Below are the code and all the weights of a small trained network. Each question names an input and a class and asks about switching units off, where a switched-off unit gives its printed mean instead of its output.

import numpy as np


def w(rows, s, z=0):
    codes = np.array(rows[::2]) - 128.0
    scale = np.full(codes.shape[1], s)
    scale[-1] = z or s
    return codes * scale


def f(y):
    return y / 2 * (1 + np.tanh(0.7978845608 * (y + 0.044715 * y**3)))


def log_softmax(a):
    a = a - a.max(-1, keepdims=True)
    return a - np.log(np.exp(a).sum(-1, keepdims=True))


def net(x, mask):
    res = np.array(x, float).reshape(1, 4) / 4 @ E
    y = f(res @ A[0][:, :-1].T + A[0][:, -1])
    res = res + np.where(mask, y, B[0][:, -1]) @ B[0][:, :-1]
    return log_softmax(res[-1] @ U[:, :-1].T + U[:, -1])


A, B = {}, {}
E = w([
[85,124,162],'x0',
[114,127,139],'x1',
[143,249,114],'x2',
[69,85,79],'x3',
],0.02)
A[0] = w([
[69,87,48,135],'n1',
[42,124,14,185],'n2',
[203,43,175,254],'n3',
[161,204,199,203],'n4',
[125,137,167,143],'n5',
[130,142,177,154],'n6',
[175,147,129,143],'n7',
[60,248,51,148],'n8',
[160,60,192,220],'n9',
],0.017,0.0071)
B[0] = w([
[85,16,117,195],'n1',
[76,12,156,210],'n2',
[2,214,136,214],'n3',
[204,190,40,238],'n4',
[137,155,120,145],'n5',
[140,155,108,156],'n6',
[157,165,104,168],'n7',
[212,118,248,253],'n8',
[29,202,130,201],'n9',
],0.024,0.023)
U = w([
[89,210,39,252],'0',
[59,84,2,64],'1',
[225,184,38,42],'2',
[176,97,203,101],'3',
],0.0081,0.0039)

Each question gives the input, the list of numbers given to net, and the class t.
The units are the neurons (one row each of A and B). Each row of codes is followed by its name. A weight is (code - 128) times the scale printed after its matrix; where a second scale follows, it is the last column's (A, B and U).
mask holds one flag per neuron, in row order. A switched-off neuron (its flag False) gives its mean, the last column of its row in B, instead of its output. The means were averaged over made-up inputs and are rounded, as every weight is.
A unit's drop is (log p(t) with every unit on - log p(t) with that unit switched off) / (log p(t) with every unit on - log p(t) with every unit switched off).
The circuit of an input: a set's keep is (log p(t) with only the set's units on - log p(t) with every unit switched off) / (log p(t) with every unit on - log p(t) with every unit switched off). Starting from all 9 units, units are removed one at a time, each time the one whose removal leaves the highest keep (on an exact tie, the one counted first), for as long as the keep stays at least 0.8.
units of the circuit, in order: the units of the circuit, biggest drop first
k most important neurons: the k neurons with the biggest drops, biggest first
drop of u: that unit's drop, to one decimal
input [-5,6,1,7], class 3: 3 most important neurons	(n3 n4 n9)
input [-4,-7,-2,0], class 0: 3 most important neurons	(n2 n8 n1)
input [-4,8,6,-1], class 2: units of the circuit, in order	(n4)
input [-5,1,0,8], class 1: 2 most important neurons	(n1 n8)
input [0,3,1,-1], class 2: units of the circuit, in order	(n3 n2)
input [2,-5,1,0], class 2: units of the circuit, in order	(n2 n3)
input [4,0,0,-1], class 0: 2 most important neurons	(n8 n2)
input [7,5,7,0], class 2: 2 most important neurons	(n4 n2)
input [2,7,-2,5], class 1: drop of n8	1.4
input [-1,1,4,-1], class 2: drop of n6	0.0
input [-8,7,-3,1], class 1: drop of n8	0.6
input [-7,2,2,8], class 3: drop of n8	0.1
